Below is a small trained network, with its code and all its weights. Each question gives an input and a target symbol and asks what happens when units are switched off, that is, made to give their printed mean instead of their output.

import numpy as np


def w(rows, s, z=0):
    codes = np.array(rows[::2]) - 128.0
    scale = np.full(codes.shape[1], s)
    scale[-1] = z or s
    return codes * scale


def f(y):
    return np.maximum(y, 0)


def softmax(a):
    e = np.exp(a - a.max(-1, keepdims=True))
    return e / e.sum(-1, keepdims=True)


def log_softmax(a):
    a = a - a.max(-1, keepdims=True)
    return a - np.log(np.exp(a).sum(-1, keepdims=True))


def net(x, mask):
    ids = ['αγδεξσω'.index(c) for c in x.split()]
    T = len(ids)
    res = E[ids] + P[:T]
    r = res
    for j in range(3):
        rows = slice(3 * j, 3 * j + 3)
        q, k, v = (r @ M[0][rows].T for M in (Q, K, V))
        z = softmax(np.where(np.tri(T) > 0, q @ k.T / 3**0.5, -1e9)) @ v
        o = O[0][rows]
        res = res + np.where(mask[j], z, o[:, -1]) @ o[:, :-1]
    y = f(res @ A[0][:, :-1].T + A[0][:, -1])
    res = res + np.where(mask[3:7], y, B[0][:, -1]) @ B[0][:, :-1]
    return log_softmax(res[-1] @ U[:, :-1].T + U[:, -1])


Q, K, V, O, A, B = {}, {}, {}, {}, {}, {}
E = w([
[207,179,83,64,126],'α',
[124,234,85,190,169],'γ',
[129,43,85,83,183],'δ',
[195,76,254,109,128],'ε',
[208,107,76,199,84],'ξ',
[89,154,101,88,247],'σ',
[136,100,188,224,203],'ω',
],0.0073)
P = w([
[4,59,40,189,122],'0',
[177,147,139,146,166],'1',
[185,158,143,144,164],'2',
[188,151,146,139,175],'3',
[198,150,150,130,174],'4',
[199,146,150,139,177],'5',
[201,146,148,132,178],'6',
[205,146,154,139,184],'7',
[203,157,143,131,188],'8',
[196,149,139,144,184],'9',
[209,157,138,133,195],'10',
],0.0043)
Q[0] = w([
[118,217,158,179,127],'h1',
[201,129,84,162,236],'h1',
[45,69,86,181,94],'h1',
[191,18,157,10,119],'h2',
[35,66,181,134,227],'h2',
[111,238,154,38,155],'h2',
[212,151,158,95,167],'h3',
[54,167,147,86,6],'h3',
[121,143,64,117,137],'h3',
],0.022)
K[0] = w([
[113,144,111,202,64],'h1',
[30,69,70,117,105],'h1',
[196,163,62,98,153],'h1',
[120,42,119,38,48],'h2',
[94,53,191,141,233],'h2',
[117,194,93,6,195],'h2',
[77,113,69,98,96],'h3',
[207,156,203,55,120],'h3',
[148,163,109,122,174],'h3',
],0.024)
V[0] = w([
[115,82,131,33,209],'h1',
[71,68,109,66,138],'h1',
[93,109,247,164,98],'h1',
[246,120,86,167,35],'h2',
[117,193,145,249,148],'h2',
[132,208,56,57,132],'h2',
[125,142,76,159,29],'h3',
[8,16,165,203,108],'h3',
[182,3,126,62,71],'h3',
],0.015)
O[0] = w([
[54,73,117,167,137,170],'h1',
[65,123,155,158,145,183],'h1',
[191,111,194,166,158,87],'h1',
[124,154,100,143,8,100],'h2',
[187,141,52,162,163,186],'h2',
[126,220,155,76,134,126],'h2',
[154,179,126,61,85,106],'h3',
[71,128,244,116,84,254],'h3',
[112,234,169,183,162,49],'h3',
],0.015,0.0083)
A[0] = w([
[122,80,142,4,222,87],'n1',
[116,168,181,229,135,48],'n2',
[36,172,51,83,122,252],'n3',
[203,188,176,181,125,210],'n4',
],0.011,0.0023)
B[0] = w([
[112,186,124,231,64,249],'n1',
[178,168,84,197,107,190],'n2',
[100,143,100,2,172,200],'n3',
[183,74,137,57,173,161],'n4',
],0.011,0.018)
U = w([
[158,150,46,91,211,193],'α',
[163,131,62,110,2,6],'γ',
[112,216,119,163,138,30],'δ',
[196,78,71,180,174,157],'ε',
[154,167,189,29,125,162],'ξ',
[47,69,129,105,152,197],'σ',
[168,85,235,127,87,197],'ω',
],0.0052,0.002)

Each question gives the input, a string of symbols that net reads in full, and the target symbol t.
The units are the heads (3 rows each of Q, K, V and O) and the neurons (one row each of A and B). Each row of codes is followed by its name. A weight is (code - 128) times the scale printed after its matrix; where a second scale follows, it is the last column's (O, A, B and U).
mask holds one flag per unit, heads first, then neurons. A switched-off unit (its flag False) gives its mean, the last column of its rows in O or B, instead of its output. The means were averaged over made-up inputs and are rounded, as every weight is.
A unit's drop is (log p(t) with every unit on - log p(t) with that unit switched off) / (log p(t) with every unit on - log p(t) with every unit switched off).
The circuit of an input: a set's keep is (log p(t) with only the set's units on - log p(t) with every unit switched off) / (log p(t) with every unit on - log p(t) with every unit switched off). Starting from all 7 units, units are removed one at a time, each time the one whose removal leaves the highest keep (on an exact tie, the one counted first), for as long as the keep stays at least 0.8.
units of the circuit, in order: the units of the circuit, biggest drop first
most important unit: the unit with the biggest drop
k most important neurons: the k neurons with the biggest drops, biggest first
which heads matter: for each layer, one digit per head in row order, 1 if its drop is at least 0.15 and else 0, layers parted by /
input γ ω δ, target γ: most important unit -> h3
input σ δ ε ω ε ξ γ, target α: which heads matter -> 010
input α ξ δ γ σ γ δ ε ξ, target α: which heads matter -> 101
input δ σ σ δ ω δ σ ω γ σ σ, target δ: which heads matter -> 011
input ω α δ, target ω: units of the circuit, in order -> (h3 n3)
input ξ ε γ ξ σ σ δ, target ξ: 2 most important neurons -> (n1 n3)
input σ γ ε, target σ: units of the circuit, in order -> (h1 n2 h3)
input σ ω ξ ε σ ω, target ε: which heads matter -> 010
input ω σ ω ξ γ α ω α σ ω σ, target ω: which heads matter -> 101
input δ ξ α ω δ γ δ, target δ: which heads matter -> 001
input γ σ γ γ ω, target γ: units of the circuit, in order -> (h3 h1)
input ε ω γ, target ε: which heads matter -> 100
input α ω ξ ω α δ, target α: 2 most important neurons -> (n3 n1)
input σ δ σ γ σ σ γ α, target σ: most important unit -> h1
input ω γ σ σ σ σ σ δ, target ω: 2 most important neurons -> (n3 n1)
input α γ σ ω γ, target α: which heads matter -> 001
input δ γ δ ξ ε, target δ: which heads matter -> 101
input γ ξ σ ω σ ω ω δ δ ξ ε, target γ: units of the circuit, in order -> (h3 n1)
input ξ ω σ ω ξ ω ε, target ξ: 2 most important neurons -> (n1 n4)
input ω ω γ δ α, target ω: units of the circuit, in order -> (h1 h3)
input σ ω σ δ ω σ ε σ γ, target σ: units of the circuit, in order -> (h1)
input α ω ω, target α: units of the circuit, in order -> (h3 n1)
